Below are the code and all the weights of a small trained network. Each question names an input and a class and asks about switching units off, where a switched-off unit gives its printed mean instead of its output.

import numpy as np


def w(rows, s, z=0):
    codes = np.array(rows[::2]) - 128.0
    scale = np.full(codes.shape[1], s)
    scale[-1] = z or s
    return codes * scale


def f(y):
    return np.maximum(y, 0)


def log_softmax(a):
    a = a - a.max(-1, keepdims=True)
    return a - np.log(np.exp(a).sum(-1, keepdims=True))


def net(x, mask):
    res = np.array(x, float).reshape(1, 6) / 4 @ E
    y = f(res @ A[0][:, :-1].T + A[0][:, -1])
    res = res + np.where(mask, y, B[0][:, -1]) @ B[0][:, :-1]
    return log_softmax(res[-1] @ U[:, :-1].T + U[:, -1])


A, B = {}, {}
E = w([
[84,254,149,69,125,93,128,146,128,155,201],'x0',
[190,119,141,180,95,25,69,169,174,44,141],'x1',
[75,51,103,88,76,120,223,161,206,132,178],'x2',
[161,86,187,68,161,49,161,153,104,168,79],'x3',
[112,150,155,175,207,93,209,70,158,126,169],'x4',
[160,61,227,67,181,207,125,149,115,49,211],'x5',
],0.0084)
A[0] = w([
[209,88,149,143,129,30,125,124,166,95,183,60],'N0',
[177,60,173,62,224,124,110,173,150,108,149,206],'N1',
[108,49,83,83,113,70,161,149,155,126,163,33],'N2',
[90,102,117,86,150,180,159,63,56,212,76,70],'N3',
[142,93,198,151,198,37,175,90,139,170,94,164],'N4',
[152,38,119,172,185,161,145,103,143,100,87,80],'N5',
[138,122,100,90,73,177,57,173,110,97,119,64],'N6',
[152,79,109,57,118,143,69,204,95,149,134,144],'N7',
[155,117,110,170,110,56,68,189,139,131,149,205],'N8',
[170,140,60,65,44,154,94,195,83,126,87,17],'N9',
[55,70,69,169,96,179,117,127,136,93,184,208],'N10',
[185,70,138,183,128,174,175,160,96,83,52,29],'N11',
[155,145,127,202,177,147,165,77,153,112,230,140],'N12',
[176,103,207,116,96,26,125,137,131,70,110,84],'N13',
[90,51,152,64,104,104,196,195,166,145,106,39],'N14',
[132,81,197,104,149,199,160,188,81,23,175,3],'N15',
[150,99,176,61,80,66,147,164,62,161,96,165],'N16',
[157,164,190,126,228,128,102,145,70,150,62,19],'N17',
[100,103,116,63,167,196,180,115,62,173,123,48],'N18',
[115,177,209,73,132,49,159,183,134,168,112,170],'N19',
[123,83,134,210,79,88,151,112,135,200,35,109],'N20',
[109,126,149,85,68,155,181,169,255,109,159,142],'N21',
[119,166,85,210,89,174,62,131,180,77,212,151],'N22',
[77,247,166,122,91,161,116,184,114,104,214,108],'N23',
[180,178,193,176,179,162,49,122,54,103,64,201],'N24',
[149,125,222,126,133,202,86,114,98,101,151,120],'N25',
],0.0081,0.0032)
B[0] = w([
[130,164,203,135,151,165,214,129,184,120,127,214],'N0',
[126,174,111,233,86,118,107,117,73,194,96,239],'N1',
[167,134,83,92,193,43,84,148,192,139,159,190],'N2',
[151,173,173,123,148,177,155,166,231,114,80,211],'N3',
[77,114,78,180,182,183,182,74,2,128,187,233],'N4',
[45,106,194,139,125,140,31,135,133,121,163,199],'N5',
[122,111,98,198,197,177,155,86,135,38,170,186],'N6',
[68,123,96,155,184,183,183,73,88,97,172,190],'N7',
[139,181,157,166,133,182,158,95,173,119,73,221],'N8',
[59,151,79,169,192,170,171,121,111,85,181,189],'N9',
[183,102,127,125,172,88,96,79,140,221,182,217],'N10',
[74,92,222,114,125,112,53,170,172,140,144,190],'N11',
[74,97,85,204,196,151,174,100,91,104,172,219],'N12',
[177,155,208,124,132,212,184,139,210,152,107,213],'N13',
[191,168,85,85,198,54,104,56,191,142,193,205],'N14',
[126,226,81,211,49,120,129,225,63,190,74,232],'N15',
[91,92,113,157,147,218,164,34,61,174,166,203],'N16',
[166,151,93,75,224,112,119,118,179,130,147,198],'N17',
[174,145,190,103,116,208,155,166,229,103,101,202],'N18',
[77,77,208,172,76,157,41,117,106,170,137,237],'N19',
[88,146,142,202,78,122,80,181,117,180,120,222],'N20',
[177,161,89,160,191,83,93,111,159,153,170,225],'N21',
[188,80,170,112,121,222,196,84,126,183,40,240],'N22',
[97,82,225,166,103,111,48,112,134,143,165,234],'N23',
[208,132,77,96,213,44,87,93,206,150,201,254],'N24',
[153,163,72,209,123,99,106,145,103,150,57,213],'N25',
],0.0069,0.009)
U = w([
[153,90,138,133,137,148,146,69,113,177,121,241],'0',
[189,150,88,112,176,53,102,112,178,137,158,34],'1',
[151,169,189,122,128,174,201,158,211,110,90,66],'2',
[97,196,76,186,90,83,125,164,100,185,79,135],'3',
[61,74,212,142,131,117,22,133,138,118,162,102],'4',
[67,119,81,160,181,155,196,97,94,55,171,80],'5',
[159,82,141,111,124,105,151,109,99,121,128,162],'6',
[183,11,150,63,75,69,201,210,24,68,68,3],'7',
],0.011,0.0061)

Each question gives the input, the list of numbers given to net, and the class t.
The units are the neurons (one row each of A and B). Each row of codes is followed by its name. A weight is (code - 128) times the scale printed after its matrix; where a second scale follows, it is the last column's (A, B and U).
mask holds one flag per neuron, in row order. A switched-off neuron (its flag False) gives its mean, the last column of its row in B, instead of its output. The means were averaged over made-up inputs and are rounded, as every weight is.
A unit's drop is (log p(t) with every unit on - log p(t) with that unit switched off) / (log p(t) with every unit on - log p(t) with every unit switched off).
The circuit of an input: a set's keep is (log p(t) with only the set's units on - log p(t) with every unit switched off) / (log p(t) with every unit on - log p(t) with every unit switched off). Starting from the 12 units with the biggest drops (on a tie, the unit counted first), units are removed one at a time, each time the one whose removal leaves the highest keep (on an exact tie, the one counted first), for as long as the keep stays at least 0.8.
circuit, biggest first: the units of the circuit, biggest drop first
most important unit: the unit with the biggest drop
top k neurons: the k neurons with the biggest drops, biggest first
drop when u is switched off: that unit's drop, to one decimal
input [-2,-8,3,1,-3,-8], class 2: most important unit -> N3
input [-7,-6,6,-3,-3,8], class 3: top 2 neurons -> N15, N1
input [4,2,4,-6,-4,-6], class 0: circuit, biggest first -> N22, N15
input [2,8,6,-5,-2,-7], class 2: top 2 neurons -> N22, N8
input [7,4,-8,-7,-2,3], class 1: top 2 neurons -> N24, N19
input [-4,-3,-1,-4,0,5], class 3: circuit, biggest first -> N15, N25
input [6,2,8,-7,4,0], class 1: top 2 neurons -> N21, N2
input [-7,-7,-7,-2,8,-4], class 5: circuit, biggest first -> N4, N12
input [-2,5,8,6,-6,-1], class 1: top 2 neurons -> N14, N2
input [-8,-6,0,7,-6,3], class 4: top 2 neurons -> N11, N5
input [-7,-7,3,-3,6,-1], class 2: top 2 neurons -> N3, N18
input [5,1,-3,4,2,5], class 3: circuit, biggest first -> N1, N15
input [7,-4,2,-5,6,-2], class 4: top 2 neurons -> N23, N4
input [1,2,1,8,-6,-7], class 0: circuit, biggest first -> N16
input [-8,-3,6,-2,0,0], class 4: top 3 neurons -> N5, N11, N24
input [0,-1,1,-8,0,5], class 0: top 3 neurons -> N22, N10, N20
input [-7,5,2,-7,-7,-6], class 0: top 2 neurons -> N22, N10
input [-8,-7,-2,6,-4,-5], class 4: circuit, biggest first -> N11, N5
input [-3,7,0,5,7,8], class 3: top 4 neurons -> N1, N15, N4, N25
input [-1,4,4,2,6,-4], class 5: most important unit -> N4
input [6,3,3,5,4,1], class 4: top 2 neurons -> N19, N22
input [2,-2,-3,1,5,-4], class 5: circuit, biggest first -> N15, N4, N22
input [8,8,-8,2,-5,6], class 1: top 2 neurons -> N24, N17
input [4,-1,-4,-3,2,7], class 3: top 2 neurons -> N15, N25
input [-3,-7,8,-2,-5,7], class 1: circuit, biggest first -> N14, N21
input [1,-2,2,-8,7,1], class 0: drop when N6 is switched off -> 0.5
input [-4,1,6,1,-3,-1], class 1: most important unit -> N14
input [-1,-3,-6,-3,1,4], class 1: drop when N13 is switched off -> 0.0
input [-8,-3,7,-7,3,0], class 4: drop when N24 is switched off -> 0.2
input [-5,8,-6,-7,8,-6], class 2: drop when N23 is switched off -> 0.1
